Below are the code and all the weights of a small trained network. Each question names an input and a target symbol and asks about switching units off, where a switched-off unit gives its printed mean instead of its output.

import numpy as np


def w(rows, s, z=0):
    codes = np.array(rows[::2]) - 128.0
    scale = np.full(codes.shape[1], s)
    scale[-1] = z or s
    return codes * scale


def norm(h):
    return h / np.sqrt((h * h).mean(-1, keepdims=True) + 1e-5)


def f(y):
    return np.maximum(y, 0)


def softmax(a):
    e = np.exp(a - a.max(-1, keepdims=True))
    return e / e.sum(-1, keepdims=True)


def log_softmax(a):
    a = a - a.max(-1, keepdims=True)
    return a - np.log(np.exp(a).sum(-1, keepdims=True))


def net(x, mask):
    ids = ['ΘΣΩγδεζλπτ'.index(c) for c in x.split()]
    T = len(ids)
    res = E[ids] + P[:T]
    r = norm(res)
    for j in range(2):
        rows = slice(4 * j, 4 * j + 4)
        q, k, v = (r @ M[0][rows].T for M in (Q, K, V))
        z = softmax(np.where(np.tri(T) > 0, q @ k.T / 4**0.5, -1e9)) @ v
        o = O[0][rows]
        res = res + np.where(mask[j], z, o[:, -1]) @ o[:, :-1]
    y = f(norm(res) @ A[0][:, :-1].T + A[0][:, -1])
    res = res + np.where(mask[2:10], y, B[0][:, -1]) @ B[0][:, :-1]
    return log_softmax(norm(res)[-1] @ U[:, :-1].T + U[:, -1])


Q, K, V, O, A, B = {}, {}, {}, {}, {}, {}
E = w([
[171,91,168,180,139],'Θ',
[252,109,142,165,94],'Σ',
[154,184,90,165,149],'Ω',
[176,105,74,130,158],'γ',
[178,118,95,130,112],'δ',
[176,99,106,119,119],'ε',
[126,37,144,123,131],'ζ',
[77,117,76,155,188],'λ',
[163,112,113,130,98],'π',
[166,111,94,152,102],'τ',
],0.014)
P = w([
[3,202,216,67,135],'0',
[122,137,25,184,173],'1',
[134,134,68,145,156],'2',
[134,152,64,135,150],'3',
[168,149,96,88,155],'4',
[149,160,84,111,146],'5',
[150,161,74,124,137],'6',
[155,165,89,107,138],'7',
[144,156,72,131,139],'8',
[162,167,89,111,131],'9',
],0.0049)
Q[0] = w([
[246,150,57,65,103],'head 1',
[54,135,41,81,87],'head 1',
[145,50,164,119,112],'head 1',
[119,188,218,195,166],'head 1',
[225,147,128,135,77],'head 2',
[96,65,232,227,164],'head 2',
[42,227,105,163,163],'head 2',
[109,65,93,171,99],'head 2',
],0.012)
K[0] = w([
[123,227,233,101,109],'head 1',
[32,165,109,52,143],'head 1',
[147,54,154,100,94],'head 1',
[206,150,100,199,121],'head 1',
[120,155,197,152,94],'head 2',
[178,51,81,206,78],'head 2',
[129,245,31,152,116],'head 2',
[53,114,105,184,178],'head 2',
],0.011)
V[0] = w([
[73,105,134,141,15],'head 1',
[143,156,143,204,83],'head 1',
[157,111,147,174,77],'head 1',
[79,206,127,195,98],'head 1',
[111,150,98,138,80],'head 2',
[77,92,255,163,102],'head 2',
[189,116,38,113,171],'head 2',
[137,115,118,134,134],'head 2',
],0.0086)
O[0] = w([
[166,1,193,68,12,4],'head 1',
[145,215,168,187,15,187],'head 1',
[127,139,121,188,14,188],'head 1',
[186,224,253,108,78,88],'head 1',
[170,137,136,80,163,29],'head 2',
[131,70,39,238,169,203],'head 2',
[73,164,188,91,128,192],'head 2',
[104,126,133,147,137,166],'head 2',
],0.0058,0.0025)
A[0] = w([
[246,107,162,196,182,87],'neuron 1',
[127,79,225,198,202,99],'neuron 2',
[24,218,97,110,192,67],'neuron 3',
[59,98,210,227,172,99],'neuron 4',
[162,206,227,172,140,184],'neuron 5',
[2,134,26,109,145,166],'neuron 6',
[48,78,162,192,111,200],'neuron 7',
[152,85,32,120,120,247],'neuron 8',
],0.0093,0.0015)
B[0] = w([
[43,112,23,158,128,254],'neuron 1',
[186,174,206,203,171,186],'neuron 2',
[64,161,96,160,5,235],'neuron 3',
[126,143,213,112,196,221],'neuron 4',
[184,84,141,162,188,215],'neuron 5',
[29,66,147,164,94,224],'neuron 6',
[154,134,121,40,180,209],'neuron 7',
[161,186,227,47,116,240],'neuron 8',
],0.012,0.0058)
U = w([
[89,58,180,72,145,155],'Θ',
[118,191,48,46,167,31],'Σ',
[28,161,135,149,70,185],'Ω',
[161,103,15,184,82,71],'γ',
[152,184,166,38,113,163],'δ',
[158,255,157,126,75,47],'ε',
[163,111,122,104,82,100],'ζ',
[152,150,148,174,199,223],'λ',
[122,55,68,101,128,7],'π',
[169,101,178,152,51,84],'τ',
],0.0089,0.002)

Each question gives the input, a string of symbols that net reads in full, and the target symbol t.
The units are the heads (4 rows each of Q, K, V and O) and the neurons (one row each of A and B). Each row of codes is followed by its name. A weight is (code - 128) times the scale printed after its matrix; where a second scale follows, it is the last column's (O, A, B and U).
mask holds one flag per unit, heads first, then neurons. A switched-off unit (its flag False) gives its mean, the last column of its rows in O or B, instead of its output. The means were averaged over made-up inputs and are rounded, as every weight is.
A unit's drop is (log p(t) with every unit on - log p(t) with that unit switched off) / (log p(t) with every unit on - log p(t) with every unit switched off).
The circuit of an input: a set's keep is (log p(t) with only the set's units on - log p(t) with every unit switched off) / (log p(t) with every unit on - log p(t) with every unit switched off). Starting from all 10 units, units are removed one at a time, each time the one whose removal leaves the highest keep (on an exact tie, the one counted first), for as long as the keep stays at least 0.8.
circuit, biggest first: the units of the circuit, biggest drop first
most important unit: the unit with the biggest drop
top k neurons: the k neurons with the biggest drops, biggest first
heads that matter: for each layer, one digit per head in row order, 1 if its drop is at least 0.15 and else 0, layers parted by /
drop of u: that unit's drop, to one decimal
input Σ Ω ζ γ π Ω π τ ε γ, target ε: circuit, biggest first => [head 1; neuron 8]
input ζ δ Θ Σ τ, target π: circuit, biggest first => [head 1]
input λ Θ ζ ζ γ δ τ Θ ε, target Σ: circuit, biggest first => [head 1; neuron 1; neuron 6]
input λ Θ γ Ω, target ε: top 2 neurons => [neuron 3; neuron 1]
input Ω λ λ γ Θ τ, target λ: circuit, biggest first => [head 1; neuron 5]
input Σ λ δ τ ε, target ε: circuit, biggest first => [head 1; neuron 6]
input Σ Σ π, target ε: circuit, biggest first => [neuron 6; head 1]
input ε Θ ζ Σ δ γ Θ γ ε, target Θ: top 2 neurons => [neuron 8; neuron 6]
input γ Σ ζ Θ Θ γ, target Ω: circuit, biggest first => [neuron 3; head 2]
input τ γ δ π λ Θ λ λ Ω τ, target τ: heads that matter => 10
input λ Θ δ π, target Σ: circuit, biggest first => [head 1; neuron 6; neuron 1]
input Σ Θ π λ ζ Θ ζ τ, target ε: top 4 neurons => [neuron 1; neuron 8; neuron 6; neuron 3]
input λ Θ γ, target Σ: top 2 neurons => [neuron 8; neuron 6]
input ζ γ π γ Θ Θ π, target π: most important unit => head 2
input λ Θ ζ λ ζ Θ ε δ λ π, target Σ: top 2 neurons => [neuron 6; neuron 3]
input δ λ ε Θ τ, target δ: top 3 neurons => [neuron 8; neuron 3; neuron 6]
input γ τ γ, target Ω: top 2 neurons => [neuron 3; neuron 6]
input Σ Ω λ Θ γ π, target ε: top 2 neurons => [neuron 6; neuron 1]
input δ ε Θ Θ τ Θ τ, target δ: top 2 neurons => [neuron 8; neuron 3]
input Σ π Θ ε ζ ζ γ, target ε: circuit, biggest first => [neuron 8]
input Ω Θ Θ Θ γ π δ, target λ: top 3 neurons => [neuron 5; neuron 3; neuron 8]
input δ ζ Θ δ Θ γ λ Θ γ, target δ: drop of head 1 => 0.2
